Below are the code and all the weights of a small trained network. Each question names an input and a target symbol and asks about switching units off, where a switched-off unit gives its printed mean instead of its output.

import numpy as np


def w(rows, s, z=0):
    codes = np.array(rows[::2]) - 128.0
    scale = np.full(codes.shape[1], s)
    scale[-1] = z or s
    return codes * scale


def norm(h):
    return h / np.sqrt((h * h).mean(-1, keepdims=True) + 1e-5)


def f(y):
    return y / 2 * (1 + np.tanh(0.7978845608 * (y + 0.044715 * y**3)))


def softmax(a):
    e = np.exp(a - a.max(-1, keepdims=True))
    return e / e.sum(-1, keepdims=True)


def log_softmax(a):
    a = a - a.max(-1, keepdims=True)
    return a - np.log(np.exp(a).sum(-1, keepdims=True))


def net(x, mask):
    ids = ['Γβδζηθλπστψω'.index(c) for c in x.split()]
    T = len(ids)
    res = E[ids] + P[:T]
    r = norm(res)
    for j in range(2):
        rows = slice(3 * j, 3 * j + 3)
        q, k, v = (r @ M[0][rows].T for M in (Q, K, V))
        z = softmax(np.where(np.tri(T) > 0, q @ k.T / 3**0.5, -1e9)) @ v
        o = O[0][rows]
        res = res + np.where(mask[j], z, o[:, -1]) @ o[:, :-1]
    y = f(norm(res) @ A[0][:, :-1].T + A[0][:, -1])
    res = res + np.where(mask[2:10], y, B[0][:, -1]) @ B[0][:, :-1]
    return log_softmax(norm(res)[-1] @ U[:, :-1].T + U[:, -1])


Q, K, V, O, A, B = {}, {}, {}, {}, {}, {}
E = w([
[138,129,155,119],'Γ',
[130,113,148,118],'β',
[171,63,83,177],'δ',
[71,130,106,86],'ζ',
[108,224,130,108],'η',
[124,91,160,121],'θ',
[87,125,253,142],'λ',
[145,106,186,133],'π',
[155,116,119,190],'σ',
[156,197,137,178],'τ',
[131,127,162,134],'ψ',
[75,79,106,141],'ω',
],0.011)
P = w([
[130,99,251,119],'0',
[198,65,159,87],'1',
[71,103,215,162],'2',
[178,69,126,121],'3',
[43,109,179,183],'4',
[165,75,94,150],'5',
[14,115,136,202],'6',
[148,91,50,180],'7',
[3,118,122,201],'8',
],0.0033)
Q[0] = w([
[213,134,58,15],'head 1',
[39,105,165,129],'head 1',
[32,181,154,178],'head 1',
[84,170,129,124],'head 2',
[70,90,150,108],'head 2',
[142,108,112,9],'head 2',
],0.014)
K[0] = w([
[159,87,239,31],'head 1',
[79,134,7,122],'head 1',
[83,171,67,152],'head 1',
[76,152,61,135],'head 2',
[64,55,127,151],'head 2',
[158,83,121,20],'head 2',
],0.011)
V[0] = w([
[47,170,201,128],'head 1',
[207,111,144,229],'head 1',
[108,1,140,76],'head 1',
[114,105,82,14],'head 2',
[43,129,130,96],'head 2',
[92,37,118,171],'head 2',
],0.005)
O[0] = w([
[186,122,166,40,247],'head 1',
[244,136,39,241,153],'head 1',
[88,75,2,66,102],'head 1',
[129,221,62,234,5],'head 2',
[219,131,144,218,142],'head 2',
[119,138,247,152,156],'head 2',
],0.0033,0.0028)
A[0] = w([
[101,254,175,161,128],'neuron 1',
[146,129,119,219,175],'neuron 2',
[203,168,114,144,235],'neuron 3',
[140,240,81,113,75],'neuron 4',
[115,106,36,134,254],'neuron 5',
[215,112,17,120,42],'neuron 6',
[131,69,195,133,119],'neuron 7',
[81,138,141,93,111],'neuron 8',
],0.0088,0.0041)
B[0] = w([
[156,39,136,125,215],'neuron 1',
[157,137,69,66,160],'neuron 2',
[1,155,89,174,188],'neuron 3',
[154,179,147,179,158],'neuron 4',
[190,205,175,138,154],'neuron 5',
[73,79,171,38,129],'neuron 6',
[133,176,71,151,254],'neuron 7',
[101,137,91,81,143],'neuron 8',
],0.0087,0.005)
U = w([
[127,223,133,56,62],'Γ',
[117,137,64,43,96],'β',
[197,87,98,122,253],'δ',
[61,111,141,28,194],'ζ',
[118,66,224,143,206],'η',
[133,25,93,72,188],'θ',
[172,142,171,71,203],'λ',
[213,172,169,151,49],'π',
[138,159,70,156,150],'σ',
[154,39,129,249,7],'τ',
[124,238,185,160,41],'ψ',
[5,146,113,138,59],'ω',
],0.018,0.0052)

Each question gives the input, a string of symbols that net reads in full, and the target symbol t.
The units are the heads (3 rows each of Q, K, V and O) and the neurons (one row each of A and B). Each row of codes is followed by its name. A weight is (code - 128) times the scale printed after its matrix; where a second scale follows, it is the last column's (O, A, B and U).
mask holds one flag per unit, heads first, then neurons. A switched-off unit (its flag False) gives its mean, the last column of its rows in O or B, instead of its output. The means were averaged over made-up inputs and are rounded, as every weight is.
A unit's drop is (log p(t) with every unit on - log p(t) with that unit switched off) / (log p(t) with every unit on - log p(t) with every unit switched off).
The circuit of an input: a set's keep is (log p(t) with only the set's units on - log p(t) with every unit switched off) / (log p(t) with every unit on - log p(t) with every unit switched off). Starting from all 10 units, units are removed one at a time, each time the one whose removal leaves the highest keep (on an exact tie, the one counted first), for as long as the keep stays at least 0.8.
circuit, biggest first: the units of the circuit, biggest drop first
unit that matters most: the unit with the biggest drop
k most important neurons: the k neurons with the biggest drops, biggest first
input η π τ δ θ η π ψ, target σ: unit that matters most	neuron 1
input ψ β τ θ ψ, target τ: 4 most important neurons	neuron 5; neuron 7; neuron 4; neuron 2
input π ω τ Γ η β, target λ: circuit, biggest first	head 1; neuron 5; neuron 6
input δ ψ η σ λ ζ, target Γ: 2 most important neurons	neuron 5; neuron 8
input ψ β θ π τ η, target ψ: 2 most important neurons	neuron 4; neuron 3
input ψ θ β, target β: circuit, biggest first	head 1; neuron 7
input η ω β θ Γ, target ω: 3 most important neurons	neuron 1; neuron 2; neuron 5
input ψ δ ζ Γ σ λ θ, target σ: circuit, biggest first	head 1; neuron 1; neuron 2
input ψ ω β τ ψ τ ψ, target τ: circuit, biggest first	head 1; neuron 5
input ψ τ Γ, target τ: circuit, biggest first	head 1; neuron 5
input ζ η ω ω ψ, target ω: 4 most important neurons	neuron 1; neuron 5; neuron 7; neuron 4
input θ π ψ θ Γ β π η η, target η: circuit, biggest first	neuron 1; head 1
input ψ ω π ψ δ π, target σ: 2 most important neurons	neuron 7; neuron 1
input ψ ψ π ψ ψ θ ω Γ π, target ω: circuit, biggest first	neuron 1; head 1
input σ ψ τ ζ, target Γ: 3 most important neurons	neuron 5; neuron 8; neuron 3
input θ η ζ Γ θ θ ζ ψ η, target η: 3 most important neurons	neuron 1; neuron 7; neuron 4
input π τ σ, target σ: circuit, biggest first	neuron 2; neuron 1
input η σ ψ θ ψ δ ψ ψ ψ, target δ: circuit, biggest first	head 1; neuron 2
input β ψ ψ, target ψ: circuit, biggest first	neuron 7
input ψ ψ ζ ψ θ ψ ψ τ β, target τ: circuit, biggest first	head 1
input Γ τ τ τ η η ψ, target η: 2 most important neurons	neuron 3; neuron 5
input η ψ τ ψ τ σ ψ θ ψ, target σ: circuit, biggest first	head 1; neuron 2
input ψ η η η η ζ η σ, target β: circuit, biggest first	neuron 2; neuron 6
input ω δ θ Γ, target ζ: circuit, biggest first	neuron 6; head 1; neuron 1
input θ η Γ ψ ψ ω ψ τ, target ω: 3 most important neurons	neuron 3; neuron 6; neuron 7
input η Γ π η ψ η ψ ψ ζ, target ζ: 2 most important neurons	neuron 3; neuron 7
input ψ η τ ψ β, target τ: 3 most important neurons	neuron 5; neuron 7; neuron 4
input λ β ψ ψ ψ δ, target θ: unit that matters most	neuron 6
